Below is a small trained network, with its code and all its weights. Each question gives an input and a class and asks what happens when units are switched off, that is, made to give their printed mean instead of their output.

import numpy as np


def w(rows, s, z=0):
    codes = np.array(rows[::2]) - 128.0
    scale = np.full(codes.shape[1], s)
    scale[-1] = z or s
    return codes * scale


def f(y):
    return y / 2 * (1 + np.tanh(0.7978845608 * (y + 0.044715 * y**3)))


def log_softmax(a):
    a = a - a.max(-1, keepdims=True)
    return a - np.log(np.exp(a).sum(-1, keepdims=True))


def net(x, mask):
    res = np.array(x, float).reshape(1, 3) / 4 @ E
    y = f(res @ A[0][:, :-1].T + A[0][:, -1])
    res = res + np.where(mask, y, B[0][:, -1]) @ B[0][:, :-1]
    return log_softmax(res[-1] @ U[:, :-1].T + U[:, -1])


A, B = {}, {}
E = w([
[60,2,187,164,96,171,17,167],'x0',
[22,170,118,103,119,43,105,46],'x1',
[124,48,54,198,175,49,221,156],'x2',
],0.012)
A[0] = w([
[117,81,81,148,152,78,160,130,118],'neuron 1',
[158,208,181,98,105,233,66,119,99],'neuron 2',
[173,87,118,137,122,195,122,149,93],'neuron 3',
[195,110,145,123,113,167,136,161,64],'neuron 4',
[177,177,134,145,124,123,163,141,89],'neuron 5',
[152,189,92,133,137,98,132,128,83],'neuron 6',
[165,149,128,122,113,133,158,119,90],'neuron 7',
[120,104,137,140,125,116,156,139,254],'neuron 8',
[110,24,152,157,108,162,57,170,124],'neuron 9',
[136,51,112,180,120,103,195,147,73],'neuron 10',
[26,128,116,135,117,81,102,100,118],'neuron 11',
[155,153,106,134,111,152,145,102,137],'neuron 12',
[109,164,145,108,131,152,104,119,97],'neuron 13',
[136,108,108,104,119,139,123,150,237],'neuron 14',
[131,156,125,109,126,147,128,122,253],'neuron 15',
[190,187,119,96,125,132,168,168,110],'neuron 16',
[246,95,133,164,141,214,161,173,146],'neuron 17',
[195,141,108,125,136,127,170,97,162],'neuron 18',
],0.012,0.0097)
B[0] = w([
[117,100,101,82,125,129,46,168,183],'neuron 1',
[155,59,30,132,128,97,66,170,249],'neuron 2',
[45,167,142,55,117,97,137,103,181],'neuron 3',
[49,116,147,48,106,60,131,136,174],'neuron 4',
[90,65,161,110,144,159,167,114,168],'neuron 5',
[69,74,168,82,108,159,190,121,167],'neuron 6',
[102,100,130,110,124,110,188,134,151],'neuron 7',
[181,183,105,179,163,191,47,127,187],'neuron 8',
[128,96,141,152,176,222,252,92,239],'neuron 9',
[141,52,54,101,99,87,87,168,187],'neuron 10',
[84,202,157,65,116,106,152,107,192],'neuron 11',
[126,104,116,141,116,152,148,101,159],'neuron 12',
[89,100,119,103,126,99,114,172,159],'neuron 13',
[183,206,103,200,128,147,134,114,181],'neuron 14',
[157,186,133,172,169,180,76,135,197],'neuron 15',
[108,97,138,139,160,171,194,111,196],'neuron 16',
[92,199,163,94,105,70,85,107,252],'neuron 17',
[120,132,118,154,138,183,143,118,194],'neuron 18',
],0.016,0.019)
U = w([
[113,106,111,140,172,221,222,93,112],'0',
[154,83,24,108,127,133,81,220,94],'1',
[72,246,151,76,99,86,139,86,145],'2',
[229,254,111,253,152,181,103,111,255],'3',
[193,80,161,91,66,71,182,154,90],'4',
[173,155,158,204,77,88,168,144,63],'5',
],0.0091,0.0059)

Each question gives the input, the list of numbers given to net, and the class t.
The units are the neurons (one row each of A and B). Each row of codes is followed by its name. A weight is (code - 128) times the scale printed after its matrix; where a second scale follows, it is the last column's (A, B and U).
mask holds one flag per neuron, in row order. A switched-off neuron (its flag False) gives its mean, the last column of its row in B, instead of its output. The means were averaged over made-up inputs and are rounded, as every weight is.
A unit's drop is (log p(t) with every unit on - log p(t) with that unit switched off) / (log p(t) with every unit on - log p(t) with every unit switched off).
The circuit of an input: a set's keep is (log p(t) with only the set's units on - log p(t) with every unit switched off) / (log p(t) with every unit on - log p(t) with every unit switched off). Starting from the 12 units with the biggest drops (on a tie, the unit counted first), units are removed one at a time, each time the one whose removal leaves the highest keep (on an exact tie, the one counted first), for as long as the keep stays at least 0.8.
units of the circuit, in order: the units of the circuit, biggest drop first
most important unit: the unit with the biggest drop
k most important neurons: the k neurons with the biggest drops, biggest first
drop of u: that unit's drop, to one decimal
input [3,3,0], class 3: most important unit : neuron 17
input [6,-5,4], class 0: 2 most important neurons : neuron 9; neuron 2
input [3,-7,6], class 2: 2 most important neurons : neuron 17; neuron 2
input [4,3,-4], class 0: 4 most important neurons : neuron 9; neuron 17; neuron 10; neuron 1
input [-5,-7,-5], class 2: 2 most important neurons : neuron 17; neuron 9
input [3,-7,5], class 2: 2 most important neurons : neuron 17; neuron 2
input [-7,7,6], class 0: 4 most important neurons : neuron 17; neuron 2; neuron 6; neuron 18
input [4,7,6], class 2: 2 most important neurons : neuron 11; neuron 2
input [7,-7,-2], class 0: 2 most important neurons : neuron 9; neuron 11
input [-6,-7,1], class 2: 2 most important neurons : neuron 17; neuron 9
input [-4,-3,-5], class 1: 2 most important neurons : neuron 2; neuron 9
input [8,2,8], class 0: 2 most important neurons : neuron 9; neuron 2
input [8,-1,-1], class 0: drop of neuron 9 : 1.0
input [8,-5,-5], class 0: units of the circuit, in order : neuron 9
input [6,-8,7], class 2: drop of neuron 4 : 0.1
input [2,-5,-1], class 2: drop of neuron 17 : 0.1
